Below is a small trained network, with its code and all its weights. Each question gives an input and a target symbol and asks what happens when units are switched off, that is, made to give their printed mean instead of their output.

import numpy as np


def w(rows, s, z=0):
    codes = np.array(rows[::2]) - 128.0
    scale = np.full(codes.shape[1], s)
    scale[-1] = z or s
    return codes * scale


def f(y):
    return np.maximum(y, 0)


def softmax(a):
    e = np.exp(a - a.max(-1, keepdims=True))
    return e / e.sum(-1, keepdims=True)


def log_softmax(a):
    a = a - a.max(-1, keepdims=True)
    return a - np.log(np.exp(a).sum(-1, keepdims=True))


def net(x, mask):
    ids = ['ΘΛΞαβγημτψ'.index(c) for c in x.split()]
    T = len(ids)
    res = E[ids] + P[:T]
    q, k, v = (res @ M[0].T for M in (Q, K, V))
    z = softmax(np.where(np.tri(T) > 0, q @ k.T / 2**0.5, -1e9)) @ v
    res = res + np.where(mask[0], z, O[0][:, -1]) @ O[0][:, :-1]
    y = f(res @ A[0][:, :-1].T + A[0][:, -1])
    res = res + np.where(mask[1:9], y, B[0][:, -1]) @ B[0][:, :-1]
    return log_softmax(res[-1] @ U[:, :-1].T + U[:, -1])


Q, K, V, O, A, B = {}, {}, {}, {}, {}, {}
E = w([
[192,89,130,56,118,74,89,124],'Θ',
[143,65,58,174,192,248,52,147],'Λ',
[123,129,212,115,26,138,170,135],'Ξ',
[70,54,32,137,94,212,166,148],'α',
[143,179,99,27,213,135,103,108],'β',
[116,139,177,105,67,106,117,75],'γ',
[150,134,124,152,172,168,125,80],'η',
[182,99,66,130,77,138,166,113],'μ',
[122,164,170,48,159,157,185,225],'τ',
[104,207,47,95,135,119,177,108],'ψ',
],0.013)
P = w([
[254,112,71,202,166,75,142,159],'0',
[50,121,215,102,186,147,195,99],'1',
[147,147,81,26,83,219,67,94],'2',
[68,88,183,106,176,159,188,92],'3',
[152,142,55,51,75,243,56,93],'4',
[137,113,202,115,142,153,205,83],'5',
],0.0075)
Q[0] = w([
[97,83,165,173,192,94,246,103],'H0',
[137,150,125,93,113,223,164,103],'H0',
],0.012)
K[0] = w([
[2,62,112,92,125,206,111,93],'H0',
[127,82,84,225,140,124,104,179],'H0',
],0.0094)
V[0] = w([
[160,32,126,175,8,145,182,158],'H0',
[119,160,192,2,110,70,201,137],'H0',
],0.0075)
O[0] = w([
[77,3,100,90,81,46,131,117,167],'H0',
[162,127,167,87,62,157,192,100,1],'H0',
],0.014,0.0022)
A[0] = w([
[122,182,170,115,74,130,121,53,124],'N0',
[129,148,127,170,119,92,46,177,2],'N1',
[181,180,152,132,155,174,172,111,113],'N2',
[71,180,160,145,107,111,203,178,144],'N3',
[184,105,131,72,93,157,155,67,111],'N4',
[98,191,143,184,137,40,161,116,144],'N5',
[254,125,110,141,149,69,120,72,139],'N6',
[84,169,237,86,142,128,157,153,59],'N7',
],0.0088,0.0059)
B[0] = w([
[112,159,134,32,144,197,81,125,198],'N0',
[189,106,118,57,172,40,191,111,152],'N1',
[75,137,129,186,210,70,247,119,253],'N2',
[135,152,107,68,2,237,131,157,197],'N3',
[212,122,191,128,142,61,183,224,240],'N4',
[184,151,91,112,58,204,55,140,155],'N5',
[48,169,182,50,67,199,71,110,194],'N6',
[51,28,21,164,127,137,95,204,216],'N7',
],0.0075,0.0059)
U = w([
[214,123,173,121,156,135,156,159,183],'Θ',
[102,161,114,174,121,191,1,177,211],'Λ',
[130,115,143,145,62,176,99,133,118],'Ξ',
[67,81,91,114,120,109,137,76,138],'α',
[140,130,86,109,192,82,140,153,2],'β',
[130,133,145,103,104,153,97,126,112],'γ',
[109,138,172,196,170,133,167,101,135],'η',
[199,86,114,156,114,75,175,110,169],'μ',
[81,95,85,169,121,138,142,184,19],'τ',
[146,191,57,121,85,156,141,93,131],'ψ',
],0.0075,0.0041)

Each question gives the input, a string of symbols that net reads in full, and the target symbol t.
The units are the heads (2 rows each of Q, K, V and O) and the neurons (one row each of A and B). Each row of codes is followed by its name. A weight is (code - 128) times the scale printed after its matrix; where a second scale follows, it is the last column's (O, A, B and U).
mask holds one flag per unit, heads first, then neurons. A switched-off unit (its flag False) gives its mean, the last column of its rows in O or B, instead of its output. The means were averaged over made-up inputs and are rounded, as every weight is.
A unit's drop is (log p(t) with every unit on - log p(t) with that unit switched off) / (log p(t) with every unit on - log p(t) with every unit switched off).
The circuit of an input: a set's keep is (log p(t) with only the set's units on - log p(t) with every unit switched off) / (log p(t) with every unit on - log p(t) with every unit switched off). Starting from all 9 units, units are removed one at a time, each time the one whose removal leaves the highest keep (on an exact tie, the one counted first), for as long as the keep stays at least 0.8.
units of the circuit, in order: the units of the circuit, biggest drop first
unit that matters most: the unit with the biggest drop
k most important neurons: the k neurons with the biggest drops, biggest first
drop when u is switched off: that unit's drop, to one decimal
input β η Λ, target η: units of the circuit, in order : H0, N2
input Λ Θ μ, target β: 2 most important neurons : N1, N3
input μ τ η ψ, target ψ: 2 most important neurons : N3, N5
input Θ τ μ ψ α Ξ, target α: most important neuron : N4
input Ξ μ γ, target μ: units of the circuit, in order : H0, N4
input η τ η η, target η: units of the circuit, in order : H0, N2, N3
input τ η η Θ η, target Θ: 2 most important neurons : N4, N7
input μ Λ η Ξ, target Λ: units of the circuit, in order : H0, N2
input τ Ξ γ, target Θ: units of the circuit, in order : H0, N4
input ψ η τ β η τ, target τ: 3 most important neurons : N7, N2, N3
input Ξ η Ξ, target μ: 2 most important neurons : N4, N6
input η Θ η η Λ ψ, target Λ: 2 most important neurons : N5, N2
input η γ Ξ, target Λ: 2 most important neurons : N2, N4
input τ η μ η Ξ, target Θ: unit that matters most : N4
input Ξ τ Λ μ, target Λ: 3 most important neurons : N2, N4, N5
input η τ Λ η, target Λ: 2 most important neurons : N2, N5
input Θ τ β Θ, target Θ: 2 most important neurons : N4, N0
input μ η τ τ η, target α: drop when N4 is switched off : 0.1
input η Λ η β, target Λ: drop when N7 is switched off : -0.1
input η Θ τ ψ, target ψ: drop when N5 is switched off : 0.1
input Λ τ Λ, target β: unit that matters most : N1
